Here is a tiny trained network, its code and every weight. The questions are about switching its units off for an input and a class, where a switched-off unit gives its printed mean instead of its output.

import numpy as np


def w(rows, s, z=0):
    codes = np.array(rows[::2]) - 128.0
    scale = np.full(codes.shape[1], s)
    scale[-1] = z or s
    return codes * scale


def f(y):
    return np.maximum(y, 0)


def log_softmax(a):
    a = a - a.max(-1, keepdims=True)
    return a - np.log(np.exp(a).sum(-1, keepdims=True))


def net(x, mask):
    res = np.array(x, float).reshape(1, 4) / 4 @ E
    y = f(res @ A[0][:, :-1].T + A[0][:, -1])
    res = res + np.where(mask, y, B[0][:, -1]) @ B[0][:, :-1]
    return log_softmax(res[-1] @ U[:, :-1].T + U[:, -1])


A, B = {}, {}
E = w([
[191,116,253,137,124,147],'x0',
[131,145,131,140,125,144],'x1',
[95,160,168,125,211,89],'x2',
[162,165,120,81,170,180],'x3',
],0.017)
A[0] = w([
[68,105,53,111,153,189,57],'N0',
[96,165,66,121,132,118,91],'N1',
[63,140,55,105,131,147,58],'N2',
[122,89,67,102,78,191,52],'N3',
[57,209,131,117,217,72,50],'N4',
[76,106,103,248,97,71,16],'N5',
[104,153,63,139,139,127,103],'N6',
[131,117,78,37,160,215,2],'N7',
[145,161,75,59,208,171,9],'N8',
],0.012,0.0019)
B[0] = w([
[167,109,146,49,146,170,225],'N0',
[144,46,127,69,179,176,209],'N1',
[135,128,161,77,187,200,231],'N2',
[30,91,66,175,1,155,224],'N3',
[39,134,127,225,35,174,246],'N4',
[205,163,77,165,200,55,217],'N5',
[166,80,196,79,173,161,205],'N6',
[143,166,77,144,159,55,215],'N7',
[155,157,96,172,144,64,225],'N8',
],0.011,0.014)
U = w([
[157,91,202,66,133,187,254],'0',
[7,126,63,148,25,155,65],'1',
[173,209,19,118,157,38,50],'2',
],0.012,0.0038)

Each question gives the input, the list of numbers given to net, and the class t.
The units are the neurons (one row each of A and B). Each row of codes is followed by its name. A weight is (code - 128) times the scale printed after its matrix; where a second scale follows, it is the last column's (A, B and U).
mask holds one flag per neuron, in row order. A switched-off neuron (its flag False) gives its mean, the last column of its row in B, instead of its output. The means were averaged over made-up inputs and are rounded, as every weight is.
A unit's drop is (log p(t) with every unit on - log p(t) with that unit switched off) / (log p(t) with every unit on - log p(t) with every unit switched off).
most important unit: the unit with the biggest drop
top k neurons: the k neurons with the biggest drops, biggest first
drop when u is switched off: that unit's drop, to one decimal
input [3,-7,8,-3], class 1: most important unit => N4
input [0,5,6,-8], class 2: top 2 neurons => N5; N3
input [0,-6,-8,7], class 1: top 2 neurons => N3; N5
input [-2,6,2,-4], class 2: top 2 neurons => N5; N3
input [4,-5,-5,-3], class 1: top 2 neurons => N6; N2
input [-5,-3,4,1], class 0: top 2 neurons => N3; N6
input [4,6,-5,0], class 1: top 3 neurons => N6; N2; N0
input [4,-7,4,-6], class 2: top 2 neurons => N3; N5
input [1,3,1,-2], class 2: top 2 neurons => N4; N3
input [4,2,-5,2], class 1: top 3 neurons => N6; N2; N0
input [0,4,8,7], class 1: top 2 neurons => N4; N5
input [0,-6,-3,-5], class 2: top 2 neurons => N5; N4
input [-2,0,-3,-8], class 2: drop when N5 is switched off => 1.0
input [-8,1,0,5], class 0: drop when N2 is switched off => 0.1
input [-5,8,-3,5], class 0: drop when N6 is switched off => 0.6
input [-4,-4,1,3], class 0: most important unit => N5
